In the rows, 128 means zero.
Each row is followed by its group and then its class within the group.
[ 97 123 139 144 132 123 104  90  84 120 112 101 123 148 121 137 130 125
 103 127 121 169] | <61> > <14>
[ 87 108 151 105 135 135 103 107  83 113 112 115 128 160 125 125 135 126
 104 132 118 173] | <61> > <14>
[ 88 108 156 137 127  98 115  70  94 130 116 112 128 153 122 125 131 130
 104 130 132 173] | <61> > <14>
[101 109 157 118 127  95 112  86  74 125 112 108 128 147 122 134 133 126
 107 123 140 159] | <61> > <29>
[142  67 151 134 123 175 115  93  94 125  75 117 128 113 125 112 145 119
  93 151 169 203] | <62> > <24>
[105 108 161 140 119 149 107  70 137 134  97 104 139 148 126 124 141 131
 104 140 145 174] | <62> > <12>
[104 106 164 124 115  75 100  65  66 129 109 105 131 136 125 128 133 139
  90 125 144 187] | <61> > <14>
[119 103 144 162 128 146 113  88 114 126 103  98 129 122 127 130 151  73
  98 141 150 177] | <62> > <12>
[ 68  98 155 130 123  54  88  48  92 121 112 108 121 164 121 110 121 135
 104 164 127 171] | <54> > <28>
[ 85  73 170 106 120  37  81  27  42 127  92 118 111 139 133 108 134 131
  71 140 151 206] | <54> > <28>
[ 64  95 151 139 124  55  83  28  72 127 100 111 115 176 120 107 124 136
  89 147 141 200] | <54> > <28>
[ 69 120 161 138 139 133  98  92  93 125 113 105 125 193 132 109 126 132
 115 140 116 172] | <61> > <29>
[ 69 105 158 136 131 102  81  57  74 122  96 105 125 176 117 119 135 136
 109 143 132 182] | <61> > <29>
[135  95 143 156 125 202 112 100  85 130  77 112 124 132 138 113 142 130
  86 145 151 209] | <62> > <24>
[ 88 101 159 106 127  97  96  66  86 127 104 130 116 158 133 119 136 129
 112 135 130 176] | <61> > <29>
[ 93  95 155 117 128 103 102  85 102 107 105 120 125 162 125 118 131 131
 101 139  77 182] | <61> > <14>

Each row is followed by its group and then its class within the group.
[130 157 132 133  83 112 129 107 124 147 157 137 157 143 131 133 124 107
 113 138 121 128] | Lj > (39)
[130 149 130 110 132 115 137 106 106 124 143 131 135 140 115 125 127 100
 123 137 129 124] | Lj > (30)
[123 134 105 131 164 118 127 136 130 128 183 128 128 143 119 126 132 101
 112 150 119 132] | qg > (46)
[131 138 107 136 158 126 130 121 128 119 174 127 124 129 123 131 131 119
 114 155 118 118] | qg > (54)
[134 132 108 148 134 127 120 144 158 120 180 124 141 115 128 121 115 128
 107 158 112 167] | qg > (54)
[128 142 107 154 157 133 124 145 141 128 166 133 117 133 131 134 122 122
 114 129 124 127] | qg > (54)
[123 180 101 158 131 119 126 131 128 139 175 134 135 138 129 122 125  93
 111 141 122 123] | qg > (49)
[126 124 140 135 134 118 139 126 162 119 105 120 147  92 137 127 118 146
  92 129 118 159] | hs > (32)
[136 128 130 129 169 119 131 135 126 123 162 133 110 129 126 132 137 113
 127 133 125 122] | qg > (54)
[131 157 115 126 118 129 122 119 115 133 150 131 144 141 124 127 117 117
 124 146 123 123] | Lj > (30)
[123 157  73 158 126 104 114 111 128 157 197 124 145 165 145 130 127 136
 106 145 105 145] | qg > (49)
[123 125 144 133 101 120 121 127 152 127 120 129 120 104 126 120 115 135
 116 128 128 142] | hs > (51)
[130 157 135 128  59 124 126 107 120 143 135 135 174 134 125  97 128 122
 119 141 132 138] | Lj > (35)
[121 125 118 158 155 120 127 133 154 118 143 130 141 100 132  62 129 119
  87 129 130 141] | hs > (32)
[135 154 131 129  74 122 113 118 117 134 140 137 161 132 114 110 123 104
 125 152 141 121] | Lj > (35)
[134 153  92 128 171 113 135 125 130 121 189 125 132 142 115 127 133 106
 104 165 111 133] | qg > (46)
[128 147 135 116 109 129 126 116 113 132 128 137 145 141 119 120 129 115
 125 130 135 115] | Lj > (35)
[119 135  93 144 146 122 123 142 142 133 194 127 131 130 125 129 130 107
 120 161 114 132] | qg > (54)
[122 133 124 133  83 116 128 108 155 139 132 127 164 114 141 135 140 133
 120 129 116 146] | hs > (52)
[126 111 160 117 142 196 129 134 154 108  92 129 134  77 109 114 125 138
 123 138 128 144] | hs > (51)
[128 110 128 141 110 122 127 102 159 132 103 118 152 116 158 132 138 157
 130 107 115 160] | hs > (52)
[123 127 128 139  98 117 125 127 144 142 130 126 143 100 130 116 122 138
 117 123 121 142] | hs > (51)
[129 137 113 127 152 136 124 149 123 129 160 131 117 126 124 147 136 105
 117 150 128 121] | qg > (54)
[132 139  99 110 187 122 133 132 130 104 155 124 117 130 103 128 130 107
 125 154 130 130] | qg > (46)
[129 157 116 130  98 100 132 103 123 152 142 132 144 151 133 121 131 126
 127 129 124 137] | Lj > (30)
[129 163 106 127 159 117 124 139 142 119 187 122 140 142 123 120 128 118
 118 158 114 147] | qg > (46)
[127 139 106 138 163 116 118 133 126 129 178 130 131 131 120 124 124 113
 119 158 117 134] | qg > (46)
[128 152 113 118 111 124 123 126 112 134 146 134 135 146 121 124 129 114
 134 128 129 132] | Lj > (30)
[124 140  81 148 157 109 124 132 146 132 184 123 128 137 140 118 122 134
 113 150  99 145] | qg > (54)

Each row is followed by its group and then its class within the group.
[133 120 140 125 104 132 148 109 112 129  88 112 120 121 132 140 126 134
 133 140  62 143] | <208> > Y
[131 119 142 118  96 123 144 112 126 111  72 117 126 124 120 137 130 131
 129 141  38 149] | <208> > Y
[135 117 126 126 118 132 135  99 122 124  94 107 124 129 118 132 127 135
 135 135  72 136] | <208> > L
[134 114 134 139 115 135 149  85 121 142  83 115 118 120 160 128 111 141
 126 137  79 131] | <208> > Y
[129 124 142 122  95 130 138 106 111 119  93 108 120 125 123 137 133 133
 130 128  56 134] | <208> > L
[143 127 134 117 115 118 133 109 125 108  97 118 116 137 127 132 144 123
 130 124  14 158] | <208> > L
[125 119 146 129  99 128 139 106 110 124  89 111 127 113 141 137 124 138
 136 137  29 139] | <208> > R
[129 153 156 131  79 121 150 140 110 107  94 119 128 144 113 147 166 119
 136 113 114 155] | <203> > C
[135 136 133 150  97 130 151 105 109 126  81 112 130 131 132 137 144 135
 136 130  97 140] | <203> > Z
[127 145 153 124  76 120 143 130 114 113 114 126 127 126 125 143 144 125
 136 124 118 144] | <203> > Z
[137 135 128 131  96 129 149  85 119 121 107 125 135 129 121 140 140 119
 142 108 108 141] | <203> > Z
[139 121 130 130  99 133 155  96 113 134  50  98 133 124 132 136 122 141
 130 151  58 127] | <208> > R
[142 126 156 126  76 123 144 110 111 112  81 115 129 115 127 142 135 136
 130 132  55 157] | <208> > Y
[133 118 143 128  83 132 143 102 115 130  65 113 123 118 144 140 123 143
 128 143  48 145] | <208> > Y

Each row is followed by its group and then its class within the group.
[144 133 160  65 116 137 116  86 123 129 115 108 192 136 134 157 124 127
 113 125 107 118] | A > [33]
[117 130 149  59 122 134 120 117 107 127 103 105 163 142 127 126 123 134
 132 125 127 111] | A > [33]
[120 140 181 159 118 116 142 129 139 104 132 118 152 126  95 139 127 148
 121 125 161 123] | B > [39]
[171 126 170 129 119 118 116 111 119 121 124 132 159 136 118 144 120 142
 125 121 146 125] | B > [23]
[138 122 137  70 125 118 135 104 118 133 110 123 163 130 137 158 125 113
 100 139 124 114] | W > [26]
[150 136 165  73 129 124 122 111  94  98 103 121 168 129 113 168 139 121
 105 120 130 111] | A > [24]
[124 143 158  79 101 125  96 127 111 143 106 121 161 136 122 122 126 138
 129 132 116 128] | A > [33]
